Here is a tiny trained network, its code and every weight. The questions are about switching its units off for an input and a class, where a switched-off unit gives its printed mean instead of its output.

import numpy as np


def w(rows, s, z=0):
    codes = np.array(rows[::2]) - 128.0
    scale = np.full(codes.shape[1], s)
    scale[-1] = z or s
    return codes * scale


def norm(h):
    return h / np.sqrt((h * h).mean(-1, keepdims=True) + 1e-5)


def f(y):
    return np.maximum(y, 0)


def log_softmax(a):
    a = a - a.max(-1, keepdims=True)
    return a - np.log(np.exp(a).sum(-1, keepdims=True))


def net(x, mask):
    res = np.array(x, float).reshape(1, 7) / 4 @ E
    u = 0
    for l in range(3):
        y = f(norm(res) @ A[l][:, :-1].T + A[l][:, -1])
        res = res + np.where(mask[u : u + 4], y, B[l][:, -1]) @ B[l][:, :-1]
        u += 4
    return log_softmax(norm(res)[-1] @ U[:, :-1].T + U[:, -1])


A, B = {}, {}
E = w([
[67,21,186],'x0',
[126,130,125],'x1',
[251,195,142],'x2',
[3,245,232],'x3',
[125,126,129],'x4',
[117,142,108],'x5',
[137,125,133],'x6',
],0.0054)
A[0] = w([
[166,131,222,30],'L0N1',
[121,98,147,2],'L0N2',
[149,26,10,201],'L0N3',
[92,124,131,127],'L0N4',
],0.013,0.0039)
B[0] = w([
[63,180,37,153],'L0N1',
[89,137,116,130],'L0N2',
[254,52,135,254],'L0N3',
[138,100,197,150],'L0N4',
],0.0085,0.0095)
A[1] = w([
[143,74,11,179],'L1N1',
[103,207,157,31],'L1N2',
[49,133,159,154],'L1N3',
[190,73,67,252],'L1N4',
],0.011,0.0041)
B[1] = w([
[212,72,158,205],'L1N1',
[183,208,2,161],'L1N2',
[82,128,47,185],'L1N3',
[173,117,251,255],'L1N4',
],0.01,0.0087)
A[2] = w([
[63,2,237,2],'L2N1',
[20,113,50,157],'L2N2',
[75,83,215,47],'L2N3',
[171,229,228,31],'L2N4',
],0.0063,0.0057)
B[2] = w([
[110,249,158,152],'L2N1',
[64,1,101,254],'L2N2',
[66,55,100,138],'L2N3',
[14,137,112,141],'L2N4',
],0.0046,0.0034)
U = w([
[211,64,158,136],'0',
[55,186,67,255],'1',
[179,161,207,147],'2',
[125,215,91,144],'3',
[180,99,197,64],'4',
[5,96,150,80],'5',
],0.012,0.0038)

Each question gives the input, the list of numbers given to net, and the class t.
The units are the neurons (one row each of A and B). Each row of codes is followed by its name. A weight is (code - 128) times the scale printed after its matrix; where a second scale follows, it is the last column's (A, B and U).
mask holds one flag per neuron, layer by layer. A switched-off neuron (its flag False) gives its mean, the last column of its row in B, instead of its output. The means were averaged over made-up inputs and are rounded, as every weight is.
A unit's drop is (log p(t) with every unit on - log p(t) with that unit switched off) / (log p(t) with every unit on - log p(t) with every unit switched off).
The circuit of an input: a set's keep is (log p(t) with only the set's units on - log p(t) with every unit switched off) / (log p(t) with every unit on - log p(t) with every unit switched off). Starting from all 12 units, units are removed one at a time, each time the one whose removal leaves the highest keep (on an exact tie, the one counted first), for as long as the keep stays at least 0.8.
units of the circuit, in order: the units of the circuit, biggest drop first
k most important neurons: the k neurons with the biggest drops, biggest first
k most important neurons of layer l: the k neurons of layer l with the biggest drops, biggest first
drop when u is switched off: that unit's drop, to one decimal
input [8,1,1,7,3,-8,-1], class 1: units of the circuit, in order => (L0N3, L1N4, L1N3)
input [-7,7,3,1,0,5,5], class 3: units of the circuit, in order => (L0N3, L1N4)
input [6,6,8,1,4,1,8], class 1: units of the circuit, in order => (L0N3, L0N1, L1N4)
input [0,-6,1,2,-8,4,4], class 3: units of the circuit, in order => (L0N3, L1N2)
input [8,-5,1,4,4,7,-3], class 1: 3 most important neurons of layer 1 => (L1N4, L1N3, L1N1)
input [-8,-1,-1,6,-2,0,-6], class 1: units of the circuit, in order => (L0N3, L1N4)
input [-1,3,3,1,1,-5,2], class 3: most important neuron of layer 0 => (L0N3)
input [2,5,-1,6,1,4,-3], class 5: 2 most important neurons => (L2N2, L0N4)
input [2,-6,-6,5,-5,0,4], class 5: 2 most important neurons of layer 0 => (L0N4, L0N1)
input [-5,-1,6,8,8,3,3], class 3: drop when L1N2 is switched off => 0.1
input [7,0,0,2,-5,-6,8], class 5: drop when L0N3 is switched off => 0.7
input [7,6,2,2,-6,-6,-4], class 1: drop when L0N3 is switched off => 0.9
input [-1,-7,-5,1,1,-4,0], class 1: 4 most important neurons => (L0N3, L1N4, L1N3, L1N1)
